Below is a small trained network, with its code and all its weights. Each question gives an input and a target symbol and asks what happens when units are switched off, that is, made to give their printed mean instead of their output.

import numpy as np


def w(rows, s, z=0):
    codes = np.array(rows[::2]) - 128.0
    scale = np.full(codes.shape[1], s)
    scale[-1] = z or s
    return codes * scale


def norm(h):
    return h / np.sqrt((h * h).mean(-1, keepdims=True) + 1e-5)


def f(y):
    return y / 2 * (1 + np.tanh(0.7978845608 * (y + 0.044715 * y**3)))


def softmax(a):
    e = np.exp(a - a.max(-1, keepdims=True))
    return e / e.sum(-1, keepdims=True)


def log_softmax(a):
    a = a - a.max(-1, keepdims=True)
    return a - np.log(np.exp(a).sum(-1, keepdims=True))


def net(x, mask):
    ids = ['ΠΣΦαθτ'.index(c) for c in x.split()]
    T = len(ids)
    res = E[ids] + P[:T]
    u = 0
    for l in range(2):
        q, k, v = (norm(res) @ M[l].T for M in (Q, K, V))
        z = softmax(np.where(np.tri(T) > 0, q @ k.T / 2**0.5, -1e9)) @ v
        res = res + np.where(mask[u], z, O[l][:, -1]) @ O[l][:, :-1]
        u += 1
        y = f(norm(res) @ A[l][:, :-1].T + A[l][:, -1])
        res = res + np.where(mask[u : u + 8], y, B[l][:, -1]) @ B[l][:, :-1]
        u += 8
    return log_softmax(norm(res)[-1] @ U[:, :-1].T + U[:, -1])


Q, K, V, O, A, B = {}, {}, {}, {}, {}, {}
E = w([
[70,118,223,119,151,254,124],'Π',
[99,111,146,195,156,75,58],'Σ',
[238,100,183,178,135,86,87],'Φ',
[110,190,129,168,86,77,128],'α',
[133,186,70,164,82,160,111],'θ',
[177,127,2,51,205,186,153],'τ',
],0.019)
P = w([
[125,111,2,105,79,122,101],'0',
[89,131,68,146,159,109,155],'1',
[110,143,86,144,169,121,149],'2',
[123,140,121,137,172,126,144],'3',
[125,149,124,122,163,131,137],'4',
[123,152,136,109,158,132,134],'5',
[132,152,148,112,153,135,140],'6',
[128,156,153,98,144,137,135],'7',
[126,162,158,87,136,143,135],'8',
[117,165,161,77,127,143,126],'9',
[111,161,172,76,123,146,123],'10',
],0.0095)
Q[0] = w([
[100,3,70,143,115,47,199],'0.h1',
[111,26,26,214,9,222,198],'0.h1',
],0.0036)
K[0] = w([
[194,198,1,139,203,73,87],'0.h1',
[137,123,55,135,166,89,113],'0.h1',
],0.0057)
V[0] = w([
[136,157,127,127,132,2,120],'0.h1',
[80,116,228,125,103,150,168],'0.h1',
],0.0074)
O[0] = w([
[104,33,63,133,41,123,201,212],'0.h1',
[156,124,254,185,206,212,164,5],'0.h1',
],0.0095,0.0024)
A[0] = w([
[191,95,105,137,67,90,2,253],'0.n1',
[86,157,190,93,245,234,160,150],'0.n2',
[46,120,116,171,156,186,97,114],'0.n3',
[141,64,160,132,108,99,169,114],'0.n4',
[125,139,150,155,98,91,188,124],'0.n5',
[160,206,89,77,239,153,68,124],'0.n6',
[192,128,74,78,176,75,119,207],'0.n7',
[109,131,173,53,234,208,140,102],'0.n8',
],0.0091,0.0059)
B[0] = w([
[1,196,204,124,207,144,201,254],'0.n1',
[133,140,130,53,250,156,248,194],'0.n2',
[143,185,242,140,227,109,167,140],'0.n3',
[47,61,38,89,59,34,156,127],'0.n4',
[138,187,155,25,77,74,79,157],'0.n5',
[126,47,171,150,96,157,190,188],'0.n6',
[82,121,88,234,101,100,53,200],'0.n7',
[170,217,215,18,138,8,231,172],'0.n8',
],0.0064,0.0087)
Q[1] = w([
[74,186,71,183,187,116,196],'1.h1',
[247,51,207,153,115,171,88],'1.h1',
],0.013)
K[1] = w([
[147,147,138,104,172,154,251],'1.h1',
[72,93,51,254,62,55,13],'1.h1',
],0.0085)
V[1] = w([
[140,103,242,54,210,10,59],'1.h1',
[206,20,2,29,180,73,128],'1.h1',
],0.0066)
O[1] = w([
[106,125,87,80,54,33,146,3],'1.h1',
[89,162,94,133,254,50,192,69],'1.h1',
],0.017,0.0027)
A[1] = w([
[102,93,163,66,90,112,91,253],'1.n1',
[129,169,135,201,83,158,136,229],'1.n2',
[182,159,92,85,99,123,125,235],'1.n3',
[110,177,168,193,157,91,31,170],'1.n4',
[182,160,169,211,140,210,55,121],'1.n5',
[180,139,81,146,248,131,173,207],'1.n6',
[136,38,190,184,166,140,102,140],'1.n7',
[69,133,135,99,146,120,146,101],'1.n8',
],0.014,0.0044)
B[1] = w([
[181,136,40,205,189,129,199,200],'1.n1',
[98,105,229,151,172,169,159,254],'1.n2',
[14,48,155,90,146,153,62,172],'1.n3',
[237,130,136,75,144,148,77,218],'1.n4',
[212,195,221,93,237,201,15,196],'1.n5',
[21,230,172,129,254,93,235,241],'1.n6',
[78,139,217,132,26,249,214,154],'1.n7',
[129,11,43,108,108,142,212,164],'1.n8',
],0.0095,0.0097)
U = w([
[144,241,136,108,45,66,104,202],'Π',
[129,54,52,58,156,184,103,181],'Σ',
[225,87,117,193,159,101,149,148],'Φ',
[85,78,166,174,94,255,230,3],'α',
[154,131,182,96,169,191,2,204],'θ',
[102,227,110,84,219,109,177,128],'τ',
],0.008,0.0053)

Each question gives the input, a string of symbols that net reads in full, and the target symbol t.
The units are the heads (2 rows each of Q, K, V and O) and the neurons (one row each of A and B). Each row of codes is followed by its name. A weight is (code - 128) times the scale printed after its matrix; where a second scale follows, it is the last column's (O, A, B and U).
mask holds one flag per unit, layer by layer, with each layer's heads first. A switched-off unit (its flag False) gives its mean, the last column of its rows in O or B, instead of its output. The means were averaged over made-up inputs and are rounded, as every weight is.
A unit's drop is (log p(t) with every unit on - log p(t) with that unit switched off) / (log p(t) with every unit on - log p(t) with every unit switched off).
The circuit of an input: a set's keep is (log p(t) with only the set's units on - log p(t) with every unit switched off) / (log p(t) with every unit on - log p(t) with every unit switched off). Starting from the 12 units with the biggest drops (on a tie, the unit counted first), units are removed one at a time, each time the one whose removal leaves the highest keep (on an exact tie, the one counted first), for as long as the keep stays at least 0.8.
circuit, biggest first: the units of the circuit, biggest drop first
most important unit: the unit with the biggest drop
k most important neurons: the k neurons with the biggest drops, biggest first
k most important neurons of layer l: the k neurons of layer l with the biggest drops, biggest first
drop of u: that unit's drop, to one decimal
input θ τ τ θ θ θ α Φ α τ Φ, target τ: 4 most important neurons : 0.n1, 0.n6, 0.n8, 0.n4
input α τ α α Φ, target α: 4 most important neurons of layer 0 : 0.n7, 0.n2, 0.n4, 0.n1
input τ α τ α α Φ α θ, target θ: circuit, biggest first : 0.n7, 1.h1, 1.n5
input Φ θ Π α, target Π: circuit, biggest first : 1.h1, 0.n8
input Σ α Σ Φ, target α: 4 most important neurons of layer 0 : 0.n7, 0.n8, 0.n2, 0.n1
input α θ θ θ, target θ: circuit, biggest first : 1.h1, 1.n5
input Φ θ α α Σ, target α: most important neuron : 0.n1
input Π α α α τ, target Σ: 2 most important neurons : 0.n7, 1.n3
input τ Π α α θ Σ, target Φ: 4 most important neurons : 1.n1, 0.n8, 0.n1, 1.n6
input α α Φ α Σ θ α, target θ: 2 most important neurons : 0.n7, 0.n1
input τ θ τ Σ θ α α Σ, target α: 2 most important neurons of layer 0 : 0.n7, 0.n1
input α τ α Π τ Σ Φ α Π α, target α: 4 most important neurons of layer 0 : 0.n2, 0.n7, 0.n3, 0.n8
input Φ θ θ Σ, target θ: 3 most important neurons of layer 1 : 1.n5, 1.n4, 1.n6
input α θ θ Π τ Φ Φ Π α Σ α, target α: most important unit : 1.h1
input α θ Π τ θ Φ θ, target α: drop of 0.n8 : 0.2
input θ τ τ τ τ Σ Π, target τ: drop of 1.n6 : 0.1
input α θ α α τ θ Π τ α α, target Π: drop of 1.n6 : 0.4
